Below is a small trained network, with its code and all its weights. Each question gives an input and a class and asks what happens when units are switched off, that is, made to give their printed mean instead of their output.

import numpy as np


def w(rows, s, z=0):
    codes = np.array(rows[::2]) - 128.0
    scale = np.full(codes.shape[1], s)
    scale[-1] = z or s
    return codes * scale


def f(y):
    return y / 2 * (1 + np.tanh(0.7978845608 * (y + 0.044715 * y**3)))


def log_softmax(a):
    a = a - a.max(-1, keepdims=True)
    return a - np.log(np.exp(a).sum(-1, keepdims=True))


def net(x, mask):
    res = np.array(x, float).reshape(1, 5) / 4 @ E
    y = f(res @ A[0][:, :-1].T + A[0][:, -1])
    res = res + np.where(mask, y, B[0][:, -1]) @ B[0][:, :-1]
    return log_softmax(res[-1] @ U[:, :-1].T + U[:, -1])


A, B = {}, {}
E = w([
[74,129,42,193,211],'x0',
[228,146,141,111,231],'x1',
[218,175,148,187,88],'x2',
[171,58,76,38,88],'x3',
[117,253,93,43,166],'x4',
],0.0075)
A[0] = w([
[128,117,118,57,97,136],'n0',
[111,124,163,152,108,253],'n1',
[127,73,106,104,116,205],'n2',
[131,88,92,85,130,176],'n3',
[129,91,142,133,120,189],'n4',
[181,153,94,66,162,150],'n5',
[94,112,77,145,163,79],'n6',
[114,149,101,94,152,169],'n7',
[176,116,130,153,123,169],'n8',
[128,87,102,89,124,176],'n9',
[121,128,41,112,177,160],'n10',
[107,52,156,103,79,184],'n11',
[137,142,129,48,104,183],'n12',
[94,129,72,126,162,70],'n13',
[121,125,124,174,143,119],'n14',
[148,157,136,8,89,188],'n15',
[125,90,119,171,121,201],'n16',
[92,123,107,138,100,115],'n17',
[194,120,171,132,100,201],'n18',
[199,134,145,132,147,117],'n19',
[107,195,170,152,120,187],'n20',
[105,174,90,91,183,145],'n21',
[185,112,149,147,115,187],'n22',
[149,141,154,120,239,220],'n23',
[134,153,150,135,239,168],'n24',
[112,163,140,117,125,214],'n25',
[116,159,148,148,117,161],'n26',
[184,147,195,114,71,166],'n27',
[131,165,110,134,198,157],'n28',
[73,115,123,170,88,113],'n29',
[187,133,152,130,124,154],'n30',
],0.013,0.0042)
B[0] = w([
[87,145,54,165,127,187],'n0',
[105,127,149,105,81,200],'n1',
[114,48,81,90,130,203],'n2',
[105,98,63,124,132,193],'n3',
[132,84,136,72,116,175],'n4',
[112,210,172,84,137,225],'n5',
[182,71,128,150,91,183],'n6',
[114,158,101,179,225,187],'n7',
[185,137,155,56,129,179],'n8',
[107,88,70,118,135,187],'n9',
[150,47,52,164,182,233],'n10',
[80,2,132,62,155,239],'n11',
[99,200,51,185,129,205],'n12',
[168,59,129,151,147,181],'n13',
[140,182,102,130,97,159],'n14',
[103,234,34,196,93,250],'n15',
[158,134,132,75,75,200],'n16',
[136,76,184,124,132,159],'n17',
[174,113,180,94,77,223],'n18',
[161,139,202,66,122,184],'n19',
[84,146,88,188,87,202],'n20',
[122,123,112,179,217,230],'n21',
[180,124,172,69,106,200],'n22',
[33,107,151,10,142,254],'n23',
[37,92,117,62,161,243],'n24',
[96,149,125,183,119,174],'n25',
[113,149,120,158,89,159],'n26',
[185,88,141,145,28,232],'n27',
[66,96,107,102,212,219],'n28',
[137,136,219,90,82,197],'n29',
[167,141,190,99,91,183],'n30',
],0.0077,0.0076)
U = w([
[174,68,51,140,94,124],'0',
[92,220,131,213,43,153],'1',
[149,120,112,235,232,83],'2',
[121,67,245,43,120,156],'3',
[240,221,176,121,105,123],'4',
[2,162,52,116,215,151],'5',
[197,161,161,176,199,2],'6',
],0.0073,0.0048)

Each question gives the input, the list of numbers given to net, and the class t.
The units are the neurons (one row each of A and B). Each row of codes is followed by its name. A weight is (code - 128) times the scale printed after its matrix; where a second scale follows, it is the last column's (A, B and U).
mask holds one flag per neuron, in row order. A switched-off neuron (its flag False) gives its mean, the last column of its row in B, instead of its output. The means were averaged over made-up inputs and are rounded, as every weight is.
A unit's drop is (log p(t) with every unit on - log p(t) with that unit switched off) / (log p(t) with every unit on - log p(t) with every unit switched off).
The circuit of an input: a set's keep is (log p(t) with only the set's units on - log p(t) with every unit switched off) / (log p(t) with every unit on - log p(t) with every unit switched off). Starting from the 12 units with the biggest drops (on a tie, the unit counted first), units are removed one at a time, each time the one whose removal leaves the highest keep (on an exact tie, the one counted first), for as long as the keep stays at least 0.8.
units of the circuit, in order: the units of the circuit, biggest drop first
most important unit: the unit with the biggest drop
top k neurons: the k neurons with the biggest drops, biggest first
drop of u: that unit's drop, to one decimal
input [2,6,7,8,1], class 4: most important unit	n11
input [-5,6,1,2,5], class 4: units of the circuit, in order	n5, n11
input [0,-7,4,-7,-7], class 3: top 3 neurons	n15, n29, n11
input [3,0,-6,4,-6], class 0: units of the circuit, in order	n23, n24
input [-2,-7,-8,-7,1], class 3: top 2 neurons	n15, n29
input [-7,0,7,-7,-7], class 4: top 2 neurons	n23, n24
input [-7,-8,-3,2,-3], class 0: top 4 neurons	n15, n0, n23, n12
input [1,-8,2,3,-1], class 3: top 2 neurons	n29, n15
input [-7,-8,-6,7,-6], class 0: top 2 neurons	n15, n0
input [-7,-6,1,0,-1], class 1: top 3 neurons	n15, n23, n12
input [-6,-7,3,-6,0], class 1: top 2 neurons	n20, n23
input [-8,-1,-6,7,6], class 5: drop of n12	0.0
input [7,-3,-5,-5,-8], class 3: drop of n29	0.2
input [8,-6,-5,6,-7], class 0: units of the circuit, in order	n6
input [-2,-3,-5,6,-5], class 0: drop of n5	0.2
input [0,-7,5,-3,-5], class 3: drop of n29	0.1
